Read these off the array that follows. Rows and columns are numbered from 1.
1) Read off the entry just right of the smallest entry.
2) Read off the largest entry.
3) Read off the entry just left of 135.
4) Read off the entry in row 3 and column 1.
5) Read off the entry in the top-left corner.
6) Read off the top entry of the column that holds the smallest entry.
7) Read off the entry just left of the largest entry.
8) Read off the bottom-right entry.
[[123 130 133 128 138 125 128 123 124 124]
 [123 122 133 121 112 133 112 139 148 129]
 [123 120 133 119 106 136 109 142 152 129]
 [124 131 133 129 141 124 131 121 120 123]
 [126 132 117 125 143 115 142 135 128 154]
 [123 129 133 126 132 127 125 127 129 125]]
1) 136
2) 154
3) 142
4) 123
5) 123
6) 138
7) 128
8) 125

Read these off the grid that follows.
1) Find the smallest entry in the first column.
2) Find the entry in the top-left corner.
3) Find the 2nd entry, reading row by row.
4) Find the 3rd smallest entry.
5) Find the first entry in the row that holds the smallest entry.
6) Find the top-right entry.
7) Find the entry just left of 110.
8) Find the entry just left of the largest entry.
[[129 131 129 129 125 135 134 132 125 130 129]
 [140 117 123 148 127 107 116 116 137 126 141]
 [128 129 129 128 127 131 129 130 127 129 128]
 [131 132 129 131 124 135 137 132 124 130 130]
 [138 119 123 145 128 109 119 117 135 127 138]
 [131 125 125 134 129 118 125 122 131 127 131]
 [135 122 123 140 129 112 122 119 133 127 135]
 [144 111 125 154 125 105 110 114 141 126 145]
 [132 124 124 135 129 117 125 121 131 127 132]
 [130 132 129 129 124 135 135 132 125 130 129]]
1) 128
2) 129
3) 131
4) 109
5) 144
6) 129
7) 105
8) 125

Questions about the matrix below.
1) Read off the 3rd entry on the main diagonal.
2) Read off the entry just right of the smallest entry.
3) Read off the top entry of the column that holds the largest entry.
4) Read off the entry just left of the smallest entry.
5) Read off the 3rd smallest entry.
6) Read off the bottom-right entry.
7) Read off the entry directly above 125.
127,109,147,155,131,142
125,153,120,114,142,116
116,114,139,153,137,138
129,106,132,138,110,138
1) 139
2) 132
3) 155
4) 129
5) 110
6) 138
7) 127

m =
[[112 132 134 111 120 115 126 117 146 136 142 146 113 119 153]
 [140 131 149 128 120 121 114 134 132 154 139 112 103 113 108]
 [110 107 131 130 105 110 106 132 113 130 125 115 114 131 146]
 [128 118 138 141 137 150 127 124 144 121 102 125 134 103 145]
 [131 144 127 126 155 132 124 148 103 141 115 115 116 149 147]]
Indices start at 1.
The top-left entry is 112
The entry just right of 154?
Answer: 139
The entry just right of the largest entry?
Answer: 132
The entry in row 2 and column 1?
Answer: 140
The top entry of the column that holds the smallest entry -> 142
The entry in the bottom-right corner?
Answer: 147
The entry in the bottom-left corner?
Answer: 131
The entry in the top-right corner: 153
The entry in row 3 and column 1?
Answer: 110
The entry at row 1, column 2 -> 132
The bottom entry of the column that holds the largest entry is 155
The entry just right of the smallest entry?
Answer: 125
The entry directly above the largest entry -> 137
The entry at row 3, column 3 is 131
The entry just left of 108?
Answer: 113
The entry directly below the smallest entry?
Answer: 115
The entry in row 1 and column 3?
Answer: 134
The entry at row 2, column 2?
Answer: 131
The entry just left of the smallest entry: 121
The minimum: 102

B =
[[124 126 138 135 127]
 [116 136 101 134 120]
 [135 130 158 135 137]
 [128 135 134 132 122]
 [117 129 144 128 122]]
The 4th-last entry, reading row by row -> 129
Find the fifth entry, reading row by row.
Answer: 127
The bottom-right entry is 122
Find the entry just right of 126.
Answer: 138
Find the 2nd-last entry, reading row by row.
Answer: 128
Find the entry directly below the largest entry.
Answer: 134
The entry just right of the smallest entry: 134
Find the entry in the bottom-left corner.
Answer: 117
Find the entry just left of 137.
Answer: 135
The entry directly below the smallest entry is 158

Read these off the matrix that follows. Rows and columns are numbered from 1.
1) What is the entry in row 2 and column 1?
2) What is the entry in the top-left corner?
3) What is the entry in the bottom-right corner?
4) What is the top-right entry?
5) What is the entry in the bottom-left corner?
6) What is the entry at row 2, column 3?
7) What is the entry just right of the smallest entry?
8) What is the entry directly below the smallest entry?
[[125 130 127 127 155 122 126 119 127 128 127 135 134 130]
 [125 119 124 127 148 133 127 128 125 126 127 128 126 123]
 [122 130 120 128 118 129 127 140 122 127 137 126 124 130]
 [136 133 124 128 138 130 129 135 129 124 131 129 126 122]
 [126 135 126 130 118 124 126 128 125 123 133 122 127 129]
 [131 127 118 127 132 125 127 132 120 132 125 127 122 129]
 [124 126 126 126 157 124 126 121 127 126 136 130 131 128]
 [127 128 123 127 110 129 129 133 120 127 130 127 122 132]
 [138 139 129 128 117 128 127 123 126 128 129 131 130 129]
 [129 118 127 128 123 130 126 126 120 128 125 131 128 127]
 [129 133 129 127 149 128 125 118 127 128 130 128 126 128]]
1) 125
2) 125
3) 128
4) 130
5) 129
6) 124
7) 129
8) 117

[[126 134 118 129 129 125 128 121 127 126 131 129 133 130 143]
 [126 131 128 132 126 127 129 125 126 127 136 131 135 127 137]
 [128 132 129 126 129 127 127 122 126 128 134 126 130 127 139]
 [125 134 133 135 126 129 133 119 127 127 142 134 142 129 147]
 [126 136 138 129 127 125 131 122 126 128 140 131 135 127 138]
 [128 131 127 128 127 127 127 124 127 126 131 128 129 126 135]
 [128 129 126 127 127 128 127 126 126 126 130 130 130 130 132]
 [124 137 132 134 128 126 132 120 126 128 142 134 139 131 146]
 [126 136 128 122 130 129 126 116 129 126 133 129 132 126 144]
 [126 143 129 121 128 131 128 110 127 126 138 131 134 130 155]
 [127 127 128 129 129 126 127 126 130 127 129 127 128 130 130]
 [129 131 119 126 126 127 128 125 129 127 133 128 130 129 136]
 [126 139 135 121 128 129 127 110 129 128 140 131 136 127 153]]
Find the top entry of the column that holds the largest entry.
A: 143
The entry in the top-left corner is 126
The smallest entry in the first row is 118
The last entry, reading row by row -> 153
The bottom-left entry is 126
Find the entry directly below the largest entry.
A: 130
Find the largest entry in the last column.
A: 155
Find the entry just left of 118.
A: 134
The entry just left of the largest entry is 130
Find the first entry in the row that holds the largest entry.
A: 126
Find the largest entry in the first column.
A: 129
Find the entry directly above the largest entry.
A: 144
Find the smallest entry in the first column.
A: 124
Find the third entry on the main diagonal.
A: 129
The entry just left of the centre entry -> 127
Find the smallest entry in the last row.
A: 110
The 3rd entry from the end, reading row by row: 136
The entry directly above the centre entry is 124
The second entry from the end, reading row by row: 127
Find the fourth-last entry, reading row by row.
A: 131
The second entry on the main diagonal -> 131

[131 129 126 140 139 130 136 115 122 127 120 121 140 117 131 101]
The entry just left of 130?
A: 139
The minimum?
A: 101
The entry just left of 115 -> 136

Questions about the table below. Counting starts at 1.
1) The top-right entry?
2) The entry directly below 133?
3) The entry directly above 144?
4) The entry in row 1 and column 2?
5) The entry in row 1 and column 1?
6) The entry just left of 115?
7) The entry directly below 134?
8) The bottom-left entry?
[[123 152 119 147 139]
 [120 156 130 141 133]
 [129 148 119 141 120]
 [112 150 125 128 136]
 [137 155 124 131 142]
 [126 154 115 136 119]
 [120 156 131 136 131]
 [107 146 118 123 139]
 [123 151 120 152 145]
 [137 155 123 131 142]
 [118 156 132 144 135]
 [129 153 110 134 107]
 [111 147 117 126 138]]
1) 139
2) 120
3) 131
4) 152
5) 123
6) 154
7) 126
8) 111

Questions about the row below.
1) Give the last entry.
2) Give the third entry from the left.
3) Give the 3rd smallest entry.
4) Give the first entry from the left.
5) Give the 2nd largest entry.
[107 111 127 114 132 130 124 131 136 120 131 123 109 133 128]
1) 128
2) 127
3) 111
4) 107
5) 133

A =
[[147 143 109 105 117 132 116 127 123 125 151 133]
 [134 140 110 115 131 124 120 118 114 129 156 133]
 [137 134 120 117 126 133 123 142 118 125 125 127]
 [144 140 121 118 117 134 110 128 117 139 139 136]
 [128 133 119 127 134 109 101 125 137 145 121 128]
 [140 137 107 120 126 125 122 126 120 132 138 138]
 [123 116 118 107 119 124 120 142 127 110 121 114]]
Find the smallest entry in the first column.
Answer: 123
The top entry of the column that holds the largest entry -> 151
Find the largest entry.
Answer: 156
Find the 1st entry, reading row by row.
Answer: 147
Find the first entry of the smallest entry's row.
Answer: 128
Find the 2nd smallest entry.
Answer: 105
Find the entry just left of the largest entry.
Answer: 129
The smallest entry in the last row -> 107
The third entry, reading row by row is 109
Find the entry just left of the smallest entry.
Answer: 109
The first entry in the row that holds the largest entry -> 134
The entry in the top-right corner is 133
Find the largest entry in the last column.
Answer: 138
The bottom-right entry -> 114
The second entry on the main diagonal -> 140
The bottom entry of the column that holds the smallest entry: 120
Find the third entry on the diagonal from the top-right corner.
Answer: 125
The last entry in the row that holds the smallest entry: 128
Find the entry directly above the smallest entry.
Answer: 110
Find the minimum.
Answer: 101
Find the entry directly below the largest entry.
Answer: 125
The entry directly below the smallest entry: 122
Find the 2nd entry from the end, reading row by row.
Answer: 121
The fifth-last entry, reading row by row is 142
